Here is a tiny trained network, its code and every weight. The questions are about switching its units off for an input and a class, where a switched-off unit gives its printed mean instead of its output.

import numpy as np


def w(rows, s, z=0):
    codes = np.array(rows[::2]) - 128.0
    scale = np.full(codes.shape[1], s)
    scale[-1] = z or s
    return codes * scale


def norm(h):
    return h / np.sqrt((h * h).mean(-1, keepdims=True) + 1e-5)


def f(y):
    return np.maximum(y, 0)


def log_softmax(a):
    a = a - a.max(-1, keepdims=True)
    return a - np.log(np.exp(a).sum(-1, keepdims=True))


def net(x, mask):
    res = np.array(x, float).reshape(1, 6) / 4 @ E
    u = 0
    for l in range(2):
        y = f(norm(res) @ A[l][:, :-1].T + A[l][:, -1])
        res = res + np.where(mask[u : u + 8], y, B[l][:, -1]) @ B[l][:, :-1]
        u += 8
    return log_softmax(norm(res)[-1] @ U[:, :-1].T + U[:, -1])


A, B = {}, {}
E = w([
[121,135,132,117,153,126,138,121,121,116,108],'x0',
[71,148,113,166,137,59,171,82,129,142,172],'x1',
[81,174,163,82,52,153,113,137,255,11,157],'x2',
[119,158,149,115,122,129,125,131,111,146,129],'x3',
[200,173,191,183,127,96,156,124,110,90,129],'x4',
[134,140,128,117,156,128,122,141,125,126,157],'x5',
],0.0096)
A[0] = w([
[200,124,199,223,134,123,184,176,72,99,127,14],'L0N0',
[57,59,41,50,148,139,99,163,105,196,103,14],'L0N1',
[40,161,90,188,151,55,200,78,147,176,189,55],'L0N2',
[243,171,178,187,138,151,141,179,136,99,76,2],'L0N3',
[193,116,159,106,117,254,100,247,146,82,68,64],'L0N4',
[182,101,76,144,163,150,148,173,70,222,82,157],'L0N5',
[64,104,92,76,138,219,44,133,170,168,110,43],'L0N6',
[191,65,156,123,149,241,78,198,54,144,71,35],'L0N7',
],0.0091,0.0056)
B[0] = w([
[72,88,132,141,104,156,129,255,103,61,166,200],'L0N0',
[42,65,239,133,85,199,164,214,82,85,166,207],'L0N1',
[194,30,182,22,109,9,163,67,214,192,117,221],'L0N2',
[79,40,219,101,24,183,190,216,135,79,179,199],'L0N3',
[100,138,151,27,115,20,118,68,252,187,144,248],'L0N4',
[163,185,76,212,151,200,16,63,67,130,122,254],'L0N5',
[141,100,160,97,44,165,221,196,165,77,193,203],'L0N6',
[144,62,151,54,192,5,132,40,217,243,128,227],'L0N7',
],0.0086,0.0096)
A[1] = w([
[131,133,145,66,95,123,119,142,205,110,151,119],'L1N0',
[221,136,205,150,123,79,129,149,129,101,113,121],'L1N1',
[191,150,181,159,129,104,138,224,119,90,110,31],'L1N2',
[29,93,147,121,143,179,129,191,130,163,154,55],'L1N3',
[131,104,121,149,135,124,166,100,121,206,148,252],'L1N4',
[112,225,107,111,96,182,105,161,187,63,130,66],'L1N5',
[146,113,142,201,148,187,8,79,89,147,165,8],'L1N6',
[110,193,113,136,89,194,73,138,143,103,153,70],'L1N7',
],0.011,0.0041)
B[1] = w([
[164,173,82,194,187,160,87,118,6,150,84,252],'L1N0',
[72,99,121,96,115,216,153,163,140,173,172,172],'L1N1',
[100,82,130,93,47,150,149,226,106,33,175,147],'L1N2',
[174,120,144,188,56,122,210,229,66,45,189,173],'L1N3',
[100,186,133,103,123,129,126,161,205,75,114,194],'L1N4',
[118,120,67,206,203,99,95,34,131,167,75,168],'L1N5',
[142,221,56,161,149,131,129,86,115,77,56,176],'L1N6',
[180,162,154,121,190,94,159,163,152,154,78,140],'L1N7',
],0.011,0.015)
U = w([
[167,222,13,206,210,177,56,67,43,84,60,26],'0',
[57,42,177,124,42,224,192,255,41,35,228,113],'1',
[148,57,183,5,146,12,114,63,223,213,165,255],'2',
],0.016,0.0045)

Each question gives the input, the list of numbers given to net, and the class t.
The units are the neurons (one row each of A and B). Each row of codes is followed by its name. A weight is (code - 128) times the scale printed after its matrix; where a second scale follows, it is the last column's (A, B and U).
mask holds one flag per neuron, layer by layer. A switched-off neuron (its flag False) gives its mean, the last column of its row in B, instead of its output. The means were averaged over made-up inputs and are rounded, as every weight is.
A unit's drop is (log p(t) with every unit on - log p(t) with that unit switched off) / (log p(t) with every unit on - log p(t) with every unit switched off).
The circuit of an input: a set's keep is (log p(t) with only the set's units on - log p(t) with every unit switched off) / (log p(t) with every unit on - log p(t) with every unit switched off). Starting from the 12 units with the biggest drops (on a tie, the unit counted first), units are removed one at a time, each time the one whose removal leaves the highest keep (on an exact tie, the one counted first), for as long as the keep stays at least 0.8.
units of the circuit, in order: the units of the circuit, biggest drop first
unit that matters most: the unit with the biggest drop
k most important neurons: the k neurons with the biggest drops, biggest first
top k neurons in layer l: the k neurons of layer l with the biggest drops, biggest first
drop of u: that unit's drop, to one decimal
input [5,0,1,-2,-1,1], class 0: top neuron in layer 0	(L0N3)
input [4,3,-2,-2,-2,-1], class 2: 3 most important neurons	(L0N2; L0N3; L0N0)
input [-4,-5,5,0,-1,7], class 0: 3 most important neurons	(L1N0; L0N2; L0N7)
input [-6,-5,-4,-6,-3,8], class 2: 3 most important neurons	(L0N7; L1N0; L0N4)
input [3,6,-4,1,5,5], class 2: top 4 neurons in layer 0	(L0N2; L0N1; L0N3; L0N6)
input [7,-4,-3,-6,3,-6], class 2: 2 most important neurons	(L0N7; L0N1)
input [-5,5,-3,-5,6,3], class 1: 2 most important neurons	(L0N0; L0N7)
input [-3,-7,5,-4,6,6], class 2: top 3 neurons in layer 0	(L0N4; L0N1; L0N5)
input [-2,-1,-7,-6,-8,-2], class 1: 2 most important neurons	(L0N1; L1N3)
input [7,6,1,-8,-7,6], class 1: 2 most important neurons	(L0N1; L0N7)
input [-2,-6,0,-6,4,6], class 2: 2 most important neurons	(L0N4; L0N7)
input [7,-4,-6,-7,7,6], class 1: top 2 neurons in layer 0	(L0N0; L0N3)
input [-2,5,3,-5,4,-4], class 2: 3 most important neurons	(L0N2; L1N3; L0N1)
input [7,-7,4,0,-2,-8], class 2: units of the circuit, in order	(L0N4)
input [-4,-5,-5,-8,8,4], class 1: top 2 neurons in layer 0	(L0N3; L0N0)
input [-3,-2,-7,-6,8,2], class 1: 4 most important neurons	(L0N0; L0N3; L1N2; L1N0)
input [-5,-8,-2,0,5,0], class 2: 2 most important neurons	(L0N7; L0N4)
input [8,8,-6,0,6,-4], class 2: 2 most important neurons	(L0N2; L1N0)
input [-8,-5,1,0,-4,-5], class 2: top 2 neurons in layer 0	(L0N4; L0N7)
input [6,-7,8,-8,-1,6], class 0: unit that matters most	L1N0
input [8,-6,-7,5,8,-1], class 1: 2 most important neurons	(L0N3; L0N0)
input [7,4,8,0,-1,6], class 0: drop of L0N5	0.0
input [0,1,3,-1,2,3], class 0: drop of L0N1	0.1
input [4,-6,-4,0,3,-3], class 2: drop of L0N7	2.7
